Here is a tiny trained network, its code and every weight. The questions are about switching its units off for an input and a class, where a switched-off unit gives its printed mean instead of its output.

import numpy as np


def w(rows, s, z=0):
    codes = np.array(rows[::2]) - 128.0
    scale = np.full(codes.shape[1], s)
    scale[-1] = z or s
    return codes * scale


def norm(h):
    return h / np.sqrt((h * h).mean(-1, keepdims=True) + 1e-5)


def f(y):
    return np.maximum(y, 0)


def log_softmax(a):
    a = a - a.max(-1, keepdims=True)
    return a - np.log(np.exp(a).sum(-1, keepdims=True))


def net(x, mask):
    res = np.array(x, float).reshape(1, 7) / 4 @ E
    u = 0
    for l in range(3):
        y = f(norm(res) @ A[l][:, :-1].T + A[l][:, -1])
        res = res + np.where(mask[u : u + 4], y, B[l][:, -1]) @ B[l][:, :-1]
        u += 4
    return log_softmax(norm(res)[-1] @ U[:, :-1].T + U[:, -1])


A, B = {}, {}
E = w([
[120,122,115],'x0',
[255,61,126],'x1',
[8,195,137],'x2',
[116,48,232],'x3',
[135,128,131],'x4',
[120,128,120],'x5',
[130,126,128],'x6',
],0.0095)
A[0] = w([
[95,2,227,194],'0.n0',
[217,44,88,142],'0.n1',
[130,3,182,3],'0.n2',
[137,203,46,47],'0.n3',
],0.0083,0.0059)
B[0] = w([
[51,74,220,254],'0.n0',
[142,165,254,217],'0.n1',
[174,61,200,160],'0.n2',
[93,195,173,167],'0.n3',
],0.0077,0.0066)
A[1] = w([
[79,161,60,254],'1.n0',
[176,143,24,104],'1.n1',
[135,155,241,179],'1.n2',
[101,172,11,57],'1.n3',
],0.012,0.0034)
B[1] = w([
[193,123,152,216],'1.n0',
[138,28,191,159],'1.n1',
[111,165,24,254],'1.n2',
[164,254,152,187],'1.n3',
],0.0082,0.0079)
A[2] = w([
[2,91,144,2],'2.n0',
[213,152,53,87],'2.n1',
[211,183,104,107],'2.n2',
[78,139,219,62],'2.n3',
],0.0097,0.0049)
B[2] = w([
[78,37,111,222],'2.n0',
[147,70,67,209],'2.n1',
[94,149,6,252],'2.n2',
[112,110,73,223],'2.n3',
],0.012,0.0041)
U = w([
[141,204,52,175],'0',
[70,55,171,83],'1',
[58,254,127,2],'2',
[50,132,136,150],'3',
[194,106,67,90],'4',
[163,89,190,121],'5',
],0.02,0.0066)

Each question gives the input, the list of numbers given to net, and the class t.
The units are the neurons (one row each of A and B). Each row of codes is followed by its name. A weight is (code - 128) times the scale printed after its matrix; where a second scale follows, it is the last column's (A, B and U).
mask holds one flag per neuron, layer by layer. A switched-off neuron (its flag False) gives its mean, the last column of its row in B, instead of its output. The means were averaged over made-up inputs and are rounded, as every weight is.
A unit's drop is (log p(t) with every unit on - log p(t) with that unit switched off) / (log p(t) with every unit on - log p(t) with every unit switched off).
The circuit of an input: a set's keep is (log p(t) with only the set's units on - log p(t) with every unit switched off) / (log p(t) with every unit on - log p(t) with every unit switched off). Starting from all 12 units, units are removed one at a time, each time the one whose removal leaves the highest keep (on an exact tie, the one counted first), for as long as the keep stays at least 0.8.
units of the circuit, in order: the units of the circuit, biggest drop first
top k neurons: the k neurons with the biggest drops, biggest first
top k neurons in layer l: the k neurons of layer l with the biggest drops, biggest first
drop of u: that unit's drop, to one decimal
input [-8,0,-8,-1,3,-4,4], class 0: units of the circuit, in order : 2.n2, 1.n1, 2.n0
input [-2,-8,-5,-1,6,-1,-5], class 0: units of the circuit, in order : 0.n0
input [0,0,-5,-1,8,-3,-1], class 0: units of the circuit, in order : 2.n2, 1.n2
input [2,-6,-8,0,-4,7,-4], class 0: top 2 neurons in layer 0 : 0.n0, 0.n1
input [4,-3,-6,-1,8,5,3], class 0: top 2 neurons : 0.n1, 2.n2
input [1,0,-3,1,2,2,1], class 1: top 3 neurons : 0.n0, 1.n0, 1.n3
input [3,-4,-8,0,-3,3,-7], class 0: top 3 neurons : 1.n2, 0.n1, 2.n2
input [-7,-2,-4,1,6,-6,-3], class 1: top 3 neurons in layer 1 : 1.n3, 1.n0, 1.n2
input [-3,7,1,-2,6,7,-4], class 0: top 2 neurons in layer 0 : 0.n1, 0.n2
input [-2,8,6,-1,3,4,0], class 0: drop of 1.n2 : -0.1
input [-5,5,1,-1,2,2,4], class 0: drop of 2.n2 : 0.2
